Below are the code and all the weights of a small trained network. Each question names an input and a class and asks about switching units off, where a switched-off unit gives its printed mean instead of its output.

import numpy as np


def w(rows, s, z=0):
    codes = np.array(rows[::2]) - 128.0
    scale = np.full(codes.shape[1], s)
    scale[-1] = z or s
    return codes * scale


def norm(h):
    return h / np.sqrt((h * h).mean(-1, keepdims=True) + 1e-5)


def f(y):
    return np.maximum(y, 0)


def log_softmax(a):
    a = a - a.max(-1, keepdims=True)
    return a - np.log(np.exp(a).sum(-1, keepdims=True))


def net(x, mask):
    res = np.array(x, float).reshape(1, 8) / 4 @ E
    u = 0
    for l in range(3):
        y = f(norm(res) @ A[l][:, :-1].T + A[l][:, -1])
        res = res + np.where(mask[u : u + 4], y, B[l][:, -1]) @ B[l][:, :-1]
        u += 4
    return log_softmax(norm(res)[-1] @ U[:, :-1].T + U[:, -1])


A, B = {}, {}
E = w([
[106,204,27,181],'x0',
[127,124,125,121],'x1',
[188,106,232,141],'x2',
[136,136,129,122],'x3',
[138,140,127,128],'x4',
[3,170,212,232],'x5',
[132,129,137,119],'x6',
[125,125,125,126],'x7',
],0.0017)
A[0] = w([
[192,62,135,56,132],'L0N1',
[4,104,103,194,251],'L0N2',
[63,66,127,75,120],'L0N3',
[230,144,1,206,148],'L0N4',
],0.0035,0.0017)
B[0] = w([
[187,144,61,230,209],'L0N1',
[165,173,149,79,254],'L0N2',
[139,170,158,99,157],'L0N3',
[89,74,141,2,220],'L0N4',
],0.0035,0.003)
A[1] = w([
[3,187,76,151,232],'L1N1',
[240,150,24,20,177],'L1N2',
[133,152,29,161,99],'L1N3',
[193,59,170,88,251],'L1N4',
],0.004,0.0017)
B[1] = w([
[252,165,40,135,196],'L1N1',
[57,78,170,175,253],'L1N2',
[134,127,64,133,153],'L1N3',
[101,170,84,201,211],'L1N4',
],0.0041,0.0047)
A[2] = w([
[252,57,170,121,110],'L2N1',
[74,54,42,132,137],'L2N2',
[208,253,223,159,127],'L2N3',
[80,140,83,126,248],'L2N4',
],0.0037,0.0015)
B[2] = w([
[173,159,47,183,165],'L2N1',
[113,146,254,117,229],'L2N2',
[66,91,116,46,253],'L2N3',
[154,156,158,106,210],'L2N4',
],0.0054,0.0029)
U = w([
[93,62,212,157,69],'0',
[82,139,119,2,60],'1',
[204,141,53,166,253],'2',
],0.0089,0.0011)

Each question gives the input, the list of numbers given to net, and the class t.
The units are the neurons (one row each of A and B). Each row of codes is followed by its name. A weight is (code - 128) times the scale printed after its matrix; where a second scale follows, it is the last column's (A, B and U).
mask holds one flag per neuron, layer by layer. A switched-off neuron (its flag False) gives its mean, the last column of its row in B, instead of its output. The means were averaged over made-up inputs and are rounded, as every weight is.
A unit's drop is (log p(t) with every unit on - log p(t) with that unit switched off) / (log p(t) with every unit on - log p(t) with every unit switched off).
The circuit of an input: a set's keep is (log p(t) with only the set's units on - log p(t) with every unit switched off) / (log p(t) with every unit on - log p(t) with every unit switched off). Starting from all 12 units, units are removed one at a time, each time the one whose removal leaves the highest keep (on an exact tie, the one counted first), for as long as the keep stays at least 0.8.
units of the circuit, in order: the units of the circuit, biggest drop first
unit that matters most: the unit with the biggest drop
top k neurons: the k neurons with the biggest drops, biggest first
k most important neurons of layer l: the k neurons of layer l with the biggest drops, biggest first
drop of u: that unit's drop, to one decimal
input [7,-6,4,8,3,8,-7,-4], class 1: units of the circuit, in order	L2N3, L0N2, L1N2
input [6,7,7,-4,4,5,-3,2], class 1: top 3 neurons	L2N3, L1N2, L1N4
input [-2,-3,-1,5,6,0,4,-3], class 0: unit that matters most	L1N1
input [8,-7,-2,4,1,-5,-5,6], class 1: units of the circuit, in order	L0N4, L2N2
input [-8,0,4,3,2,0,-5,-8], class 2: top 2 neurons	L2N1, L1N2
input [-6,6,6,6,4,0,4,-1], class 2: units of the circuit, in order	L2N1, L2N2
input [1,7,7,-2,2,5,1,-8], class 1: units of the circuit, in order	L1N2, L2N3
input [-5,-7,-3,-6,-6,2,-4,-1], class 1: top 2 neurons	L1N2, L2N2
input [-8,4,-4,-3,2,7,-3,-6], class 1: units of the circuit, in order	L1N2, L2N2, L0N2
input [-8,-2,-3,-2,7,4,-8,-5], class 1: units of the circuit, in order	L1N2, L2N2
input [2,-8,1,5,-3,8,7,1], class 1: units of the circuit, in order	L2N3, L1N2, L1N4, L1N1
input [5,6,6,6,4,-7,-3,-2], class 0: top 3 neurons	L1N2, L1N1, L0N4
input [4,1,8,-8,6,-8,-3,-6], class 0: 3 most important neurons of layer 1	L1N2, L1N1, L1N4
input [1,7,-6,-8,-4,3,-8,-2], class 2: units of the circuit, in order	L1N1
input [7,-1,2,-1,4,-6,2,-5], class 0: top 3 neurons	L1N2, L2N2, L2N3
input [-3,-8,0,7,-1,4,-5,-3], class 1: units of the circuit, in order	L1N2, L2N3
input [-2,5,-6,0,-3,-7,7,-7], class 0: units of the circuit, in order	L1N2, L2N2, L2N3
input [8,7,-3,-7,3,-2,-1,-6], class 1: units of the circuit, in order	L0N4, L2N2
input [-4,-6,-3,-1,-1,-7,4,-2], class 0: top 3 neurons	L1N2, L1N1, L2N2
input [8,3,7,5,8,-7,-6,-6], class 0: top 2 neurons	L1N2, L0N4
input [-4,1,-6,0,-6,-1,-1,-8], class 0: most important neuron of layer 2	L2N3
input [6,1,6,4,5,-3,5,1], class 0: drop of L1N2	0.1
input [-3,-1,5,-1,7,-5,5,7], class 2: drop of L2N1	0.2
input [6,7,7,8,4,-5,-8,-1], class 0: drop of L1N2	0.5
input [6,0,7,8,-1,1,-3,0], class 1: drop of L1N2	0.6
